Moves between points:
w373: o>w936, x>w228, y>w682, f>w663, j>-
w303: o>w258, x>w176, y>-, f>w973, j>w496
w682: o>w90, x>w879, y>w389, f>w6, j>w373
w549: o>w116, x>w539, y>w631, f>w936, j>-
w634: o>w496, x>w38, y>w371, f>w582, j>w4
w6: o>w38, x>w682, y>w883, f>w111, j>w663
w674: o>w605, x>w936, y>w38, f>w4, j>-
w663: o>w674, x>w373, y>w6, f>w911, j>-
w997: o>w10, x>w496, y>w973, f>w470, j>w110
w4: o>w540, x>w674, y>w634, f>w539, j>-
w540: o>w911, x>w605, y>w496, f>w110, j>-
w176: o>w883, x>w919, y>-, f>w303, j>w95
w90: o>w716, x>w631, y>w680, f>w38, j>w936
w111: o>w634, x>w6, y>w258, f>w10, j>w911
w883: o>w469, x>w389, y>-, f>w258, j>w6
w770: o>w373, x>w116, y>w716, f>w605, j>-
w228: o>w549, x>w475, y>w879, f>w373, j>-
w879: o>w631, x>w10, y>w482, f>w682, j>w228
w273: o>w973, x>w371, y>-, f>w508, j>w582
w508: o>w402, x>w273, y>-, f>w680, j>w631
w919: o>w389, x>w402, y>-, f>w176, j>w716
w402: o>w482, x>w973, y>-, f>w919, j>w470
w371: o>w303, x>w469, y>-, f>w273, j>w634
w470: o>w879, x>w997, y>w402, f>w716, j>w116
w475: o>w539, x>w911, y>w10, f>w228, j>-
w469: o>w176, x>w680, y>-, f>w371, j>w38
w75: o>w273, x>w258, y>-, f>w482, j>w10
w95: o>w6, x>w716, y>w176, f>w496, j>w605
w38: o>w95, x>w90, y>w469, f>w634, j>w674
w258: o>w371, x>w883, y>-, f>w75, j>w111
w680: o>w919, x>w508, y>-, f>w469, j>w90
w496: o>w111, x>w95, y>w303, f>w997, j>w540
w911: o>w4, x>w663, y>w111, f>w475, j>-
w116: o>w228, x>w110, y>w470, f>w770, j>-
w582: o>w997, x>w634, y>w273, f>w631, j>w539
w110: o>w475, x>w540, y>w997, f>w116, j>-
w605: o>w663, x>w770, y>w95, f>w540, j>-
w716: o>w682, x>w470, y>w919, f>w95, j>w770
w482: o>w508, x>w75, y>-, f>w389, j>w879
w973: o>w75, x>w303, y>-, f>w402, j>w997
w936: o>w770, x>w549, y>w90, f>w674, j>-
w631: o>w470, x>w582, y>w508, f>w90, j>w549
w539: o>w110, x>w4, y>w582, f>w549, j>-
w10: o>w582, x>w111, y>w75, f>w879, j>w475
w389: o>w680, x>w482, y>-, f>w883, j>w682

In the rows, 543 stands for zero.

The rows follow the links: the fewer symbols apart two points are, the more alike their rows tend to be.

Each row is also shifted at random along 2 hidden directions that mean nothing.

Each row, then its point:
(911, 508, 483, 497, 467, 457, 557, 646, 577, 540, 501, 437, 414, 584, 646, 492, 624, 545, 415, 530, 574, 524, 604, 585, 634, 517, 589, 544, 578, 562, 507, 523, 446, 628, 501, 407, 446, 598, 645): w10
(724, 595, 620, 511, 509, 709, 496, 564, 508, 520, 454, 758, 755, 408, 500, 579, 445, 510, 681, 497, 522, 676, 500, 544, 493, 545, 560, 422, 480, 484, 485, 535, 614, 469, 570, 465, 630, 609, 503): w919
(570, 438, 507, 498, 578, 600, 563, 641, 630, 562, 435, 519, 675, 453, 682, 525, 431, 414, 567, 539, 588, 633, 456, 521, 417, 550, 615, 395, 558, 464, 472, 429, 423, 532, 526, 546, 580, 678, 491): w973
(695, 378, 507, 574, 559, 459, 613, 538, 541, 502, 370, 614, 656, 528, 620, 469, 368, 386, 615, 498, 438, 729, 460, 504, 638, 492, 551, 516, 524, 512, 618, 450, 391, 638, 579, 628, 537, 623, 566): w273
(298, 603, 569, 522, 677, 615, 517, 659, 567, 542, 333, 606, 510, 393, 657, 394, 385, 582, 495, 573, 588, 666, 404, 519, 460, 463, 674, 465, 691, 501, 480, 430, 410, 533, 501, 342, 523, 664, 674): w482
(565, 635, 522, 519, 559, 693, 496, 555, 570, 450, 511, 675, 841, 398, 533, 645, 526, 420, 621, 457, 561, 687, 522, 568, 453, 581, 563, 524, 523, 520, 471, 523, 508, 397, 530, 571, 668, 652, 510): w176
(378, 806, 511, 580, 587, 645, 474, 544, 593, 423, 568, 517, 491, 502, 524, 657, 694, 682, 406, 485, 597, 542, 704, 605, 577, 512, 551, 664, 607, 555, 491, 526, 436, 582, 531, 473, 505, 535, 587): w6
(473, 485, 499, 640, 560, 394, 670, 429, 540, 581, 715, 454, 457, 678, 483, 544, 577, 516, 545, 534, 531, 436, 573, 568, 561, 634, 453, 613, 455, 589, 646, 594, 545, 626, 582, 725, 452, 463, 494): w4
(383, 433, 536, 518, 601, 495, 573, 489, 488, 500, 361, 598, 592, 422, 611, 414, 346, 496, 610, 540, 484, 718, 389, 403, 544, 388, 537, 483, 666, 627, 528, 488, 504, 555, 551, 490, 578, 650, 617): w508
(409, 495, 516, 463, 635, 581, 473, 589, 685, 484, 511, 349, 686, 467, 725, 777, 697, 486, 535, 567, 638, 453, 600, 669, 364, 708, 556, 493, 435, 405, 610, 485, 441, 502, 603, 611, 589, 547, 409): w496
(420, 545, 383, 615, 599, 521, 634, 428, 616, 490, 517, 543, 617, 563, 576, 507, 463, 375, 575, 386, 510, 720, 508, 503, 566, 440, 469, 628, 612, 603, 501, 506, 407, 531, 540, 665, 585, 650, 596): w371
(503, 617, 663, 432, 563, 664, 367, 563, 421, 519, 389, 583, 649, 368, 540, 689, 608, 630, 657, 652, 562, 449, 575, 536, 496, 627, 593, 407, 472, 425, 568, 502, 703, 507, 617, 440, 588, 487, 430): w716
(359, 656, 480, 571, 619, 553, 565, 394, 543, 450, 442, 704, 707, 476, 512, 529, 416, 476, 650, 423, 493, 726, 512, 508, 593, 480, 480, 579, 571, 588, 512, 491, 428, 534, 568, 577, 606, 615, 581): w469
(714, 583, 523, 508, 471, 518, 506, 577, 536, 511, 471, 502, 356, 548, 593, 489, 553, 695, 462, 592, 580, 504, 591, 469, 649, 439, 566, 516, 686, 597, 523, 546, 598, 574, 466, 302, 477, 548, 659): w879
(675, 736, 533, 595, 563, 666, 501, 608, 602, 446, 502, 707, 652, 468, 466, 544, 526, 544, 503, 407, 515, 777, 590, 593, 574, 554, 538, 572, 528, 498, 447, 517, 379, 550, 543, 508, 544, 663, 572): w883
(422, 599, 663, 559, 538, 640, 486, 586, 550, 631, 655, 533, 615, 573, 412, 637, 657, 602, 596, 597, 592, 391, 602, 646, 441, 738, 539, 506, 358, 441, 689, 572, 642, 561, 642, 654, 556, 414, 350): w605

Where do the symbols, taken in turn from left to right, take each start?
Answers are names.
(1179, 607, 380, 594, 381, 505, 587, 586, 626, 484, 648, 516, 468, 592, 531, 576, 696, 495, 427, 412, 521, 562, 797, 642, 711, 615, 482, 670, 487, 557, 437, 533, 466, 583, 564, 591, 474, 603, 580)
f x f -> w10
(262, 389, 507, 560, 595, 369, 633, 464, 543, 653, 650, 360, 349, 690, 624, 422, 508, 555, 499, 594, 570, 395, 502, 519, 496, 497, 526, 592, 546, 626, 627, 622, 612, 586, 499, 644, 480, 509, 584)
y j f -> w549
(478, 704, 662, 559, 593, 669, 462, 609, 496, 440, 372, 701, 601, 383, 536, 489, 529, 627, 566, 519, 521, 728, 519, 523, 579, 517, 612, 491, 566, 427, 501, 425, 400, 559, 592, 393, 528, 569, 643)
x o o -> w402
(323, 653, 591, 612, 596, 429, 468, 330, 501, 377, 471, 479, 624, 456, 481, 651, 578, 602, 639, 491, 467, 599, 657, 575, 657, 564, 445, 587, 477, 542, 681, 481, 474, 615, 689, 622, 585, 424, 462)
o o -> w6
(680, 495, 537, 467, 536, 641, 551, 593, 547, 574, 428, 615, 687, 440, 579, 531, 399, 428, 601, 557, 537, 609, 436, 465, 467, 488, 596, 396, 628, 548, 447, 534, 563, 430, 462, 472, 637, 651, 562)
f j -> w716
(445, 648, 506, 492, 578, 650, 459, 475, 597, 447, 603, 529, 675, 447, 549, 814, 717, 531, 603, 498, 609, 494, 632, 618, 497, 578, 496, 565, 548, 505, 480, 576, 634, 464, 573, 581, 654, 538, 478)
f j -> w540
(397, 455, 587, 564, 577, 532, 564, 654, 586, 630, 613, 377, 303, 702, 605, 397, 637, 614, 395, 615, 600, 412, 503, 617, 446, 574, 630, 573, 561, 517, 592, 523, 499, 594, 514, 500, 393, 490, 574)
x x -> w663
(682, 414, 473, 386, 456, 555, 546, 533, 480, 600, 567, 487, 510, 502, 630, 598, 555, 512, 556, 639, 578, 448, 532, 424, 471, 414, 506, 456, 687, 611, 396, 634, 793, 395, 421, 418, 589, 596, 553)
j o -> w228
(483, 674, 714, 567, 514, 605, 495, 610, 470, 603, 614, 604, 402, 592, 425, 453, 635, 731, 494, 589, 527, 426, 515, 573, 539, 567, 578, 591, 448, 498, 583, 592, 602, 585, 599, 442, 453, 400, 543)
x o y -> w631
(500, 595, 459, 569, 627, 604, 549, 622, 657, 489, 482, 543, 598, 495, 605, 534, 510, 507, 443, 442, 546, 736, 562, 613, 494, 460, 594, 621, 600, 538, 461, 430, 272, 555, 475, 537, 492, 686, 627)
j x y -> w883
(600, 527, 470, 533, 595, 593, 589, 645, 641, 519, 403, 529, 502, 512, 631, 436, 499, 483, 451, 478, 549, 707, 494, 574, 551, 482, 600, 514, 641, 524, 485, 420, 337, 601, 449, 505, 493, 689, 634)
j y -> w75
(772, 344, 402, 534, 508, 278, 608, 447, 539, 473, 496, 401, 513, 594, 641, 535, 533, 410, 543, 522, 494, 545, 593, 457, 652, 508, 444, 561, 576, 671, 604, 537, 523, 648, 553, 613, 572, 582, 565)
f x -> w582
(584, 553, 511, 616, 419, 462, 672, 402, 469, 598, 802, 628, 460, 684, 341, 454, 526, 582, 565, 565, 480, 450, 554, 458, 657, 473, 416, 612, 553, 728, 470, 703, 817, 500, 509, 599, 547, 452, 575)
y y -> w680
(699, 679, 657, 667, 489, 613, 524, 634, 536, 594, 706, 589, 446, 661, 364, 527, 665, 683, 485, 556, 516, 439, 632, 634, 622, 701, 529, 653, 391, 496, 605, 605, 532, 567, 659, 562, 487, 438, 479)
o x x -> w549
(887, 526, 559, 591, 384, 500, 568, 656, 484, 673, 680, 569, 310, 683, 444, 411, 591, 630, 434, 590, 515, 390, 580, 513, 643, 511, 558, 585, 537, 595, 504, 645, 689, 521, 491, 451, 446, 468, 570)
o y o -> w470
